Here is a tiny trained network, its code and every weight. The questions are about switching its units off for an input and a class, where a switched-off unit gives its printed mean instead of its output.

import numpy as np


def w(rows, s, z=0):
    codes = np.array(rows[::2]) - 128.0
    scale = np.full(codes.shape[1], s)
    scale[-1] = z or s
    return codes * scale


def f(y):
    return y / 2 * (1 + np.tanh(0.7978845608 * (y + 0.044715 * y**3)))


def log_softmax(a):
    a = a - a.max(-1, keepdims=True)
    return a - np.log(np.exp(a).sum(-1, keepdims=True))


def net(x, mask):
    res = np.array(x, float).reshape(1, 3) / 4 @ E
    y = f(res @ A[0][:, :-1].T + A[0][:, -1])
    res = res + np.where(mask, y, B[0][:, -1]) @ B[0][:, :-1]
    return log_softmax(res[-1] @ U[:, :-1].T + U[:, -1])


A, B = {}, {}
E = w([
[99,163,56,202,146,120,220,226,71,98],'x0',
[143,173,254,81,172,29,160,189,111,106],'x1',
[88,186,108,63,114,141,38,195,54,74],'x2',
],0.01)
A[0] = w([
[117,13,137,187,111,40,148,120,179,116,212],'n0',
[129,43,93,108,63,200,135,121,100,124,74],'n1',
[145,102,164,108,98,132,83,87,144,148,33],'n2',
[160,132,134,85,118,114,62,81,119,157,32],'n3',
[110,165,127,88,102,148,77,187,115,113,216],'n4',
[53,161,85,54,117,143,1,173,135,88,69],'n5',
[106,192,93,190,149,141,179,182,119,170,32],'n6',
[157,73,167,183,163,154,148,140,212,174,77],'n7',
[140,134,156,76,132,153,84,52,144,133,2],'n8',
[106,126,91,195,147,124,145,199,123,115,37],'n9',
[121,66,73,131,29,156,145,108,174,109,43],'n10',
[116,152,99,165,114,207,100,122,124,198,99],'n11',
[192,165,200,97,177,32,148,156,183,124,51],'n12',
],0.009,0.002)
B[0] = w([
[172,187,91,154,74,154,212,102,164,195,214],'n0',
[175,47,183,129,189,118,123,220,31,91,203],'n1',
[67,62,143,155,85,49,85,79,155,117,186],'n2',
[92,148,142,173,113,61,85,125,204,101,188],'n3',
[160,159,126,180,115,134,224,113,136,204,211],'n4',
[98,183,52,161,97,60,230,141,90,195,255],'n5',
[87,153,158,180,158,150,54,81,177,80,212],'n6',
[108,161,83,169,75,105,190,130,123,165,211],'n7',
[77,109,110,141,114,94,70,109,191,57,200],'n8',
[1,141,149,176,159,90,83,42,140,51,201],'n9',
[91,61,131,165,149,132,148,164,3,128,212],'n10',
[157,114,189,123,118,131,114,180,8,87,199],'n11',
[153,48,183,128,164,58,123,210,119,141,245],'n12',
],0.008,0.009)
U = w([
[29,108,137,161,106,80,68,61,204,2,111],'0',
[159,133,62,157,68,104,199,122,144,219,75],'1',
[201,35,198,110,167,94,106,205,48,92,96],'2',
[164,129,121,97,123,146,122,115,142,170,254],'3',
[211,188,132,18,137,221,13,96,157,83,66],'4',
[161,124,103,11,158,205,77,100,166,100,75],'5',
],0.0082,0.0092)

Each question gives the input, the list of numbers given to net, and the class t.
The units are the neurons (one row each of A and B). Each row of codes is followed by its name. A weight is (code - 128) times the scale printed after its matrix; where a second scale follows, it is the last column's (A, B and U).
mask holds one flag per neuron, in row order. A switched-off neuron (its flag False) gives its mean, the last column of its row in B, instead of its output. The means were averaged over made-up inputs and are rounded, as every weight is.
A unit's drop is (log p(t) with every unit on - log p(t) with that unit switched off) / (log p(t) with every unit on - log p(t) with every unit switched off).
The circuit of an input: a set's keep is (log p(t) with only the set's units on - log p(t) with every unit switched off) / (log p(t) with every unit on - log p(t) with every unit switched off). Starting from the 12 units with the biggest drops (on a tie, the unit counted first), units are removed one at a time, each time the one whose removal leaves the highest keep (on an exact tie, the one counted first), for as long as the keep stays at least 0.8.
circuit, biggest first: the units of the circuit, biggest drop first
most important unit: the unit with the biggest drop
top k neurons: the k neurons with the biggest drops, biggest first
drop when u is switched off: that unit's drop, to one decimal
input [-8,7,-3], class 0: most important unit	n8
input [5,-1,6], class 1: top 2 neurons	[n5, n4]
input [6,6,-2], class 0: top 3 neurons	[n9, n6, n1]
input [0,-6,7], class 1: top 3 neurons	[n5, n4, n12]
input [1,4,4], class 1: circuit, biggest first	[n1, n4]
input [2,-7,-5], class 2: top 3 neurons	[n1, n11, n10]
input [-1,-1,2], class 3: circuit, biggest first	[n7, n12, n9, n2]
input [2,-7,5], class 2: top 2 neurons	[n1, n11]
input [-7,-2,8], class 1: top 4 neurons	[n5, n4, n9, n6]
input [-4,-6,5], class 2: top 3 neurons	[n1, n11, n0]
input [2,-6,-5], class 2: circuit, biggest first	[n1, n11]
input [2,2,-1], class 3: top 2 neurons	[n1, n8]
input [7,7,7], class 0: top 2 neurons	[n9, n6]
input [-6,-8,-4], class 2: circuit, biggest first	[n1]
input [-2,2,0], class 3: top 4 neurons	[n1, n9, n11, n10]
input [-4,4,-5], class 1: drop when n5 is switched off	-0.2
input [-3,-5,6], class 1: drop when n6 is switched off	0.0
input [2,1,0], class 3: drop when n11 is switched off	0.1
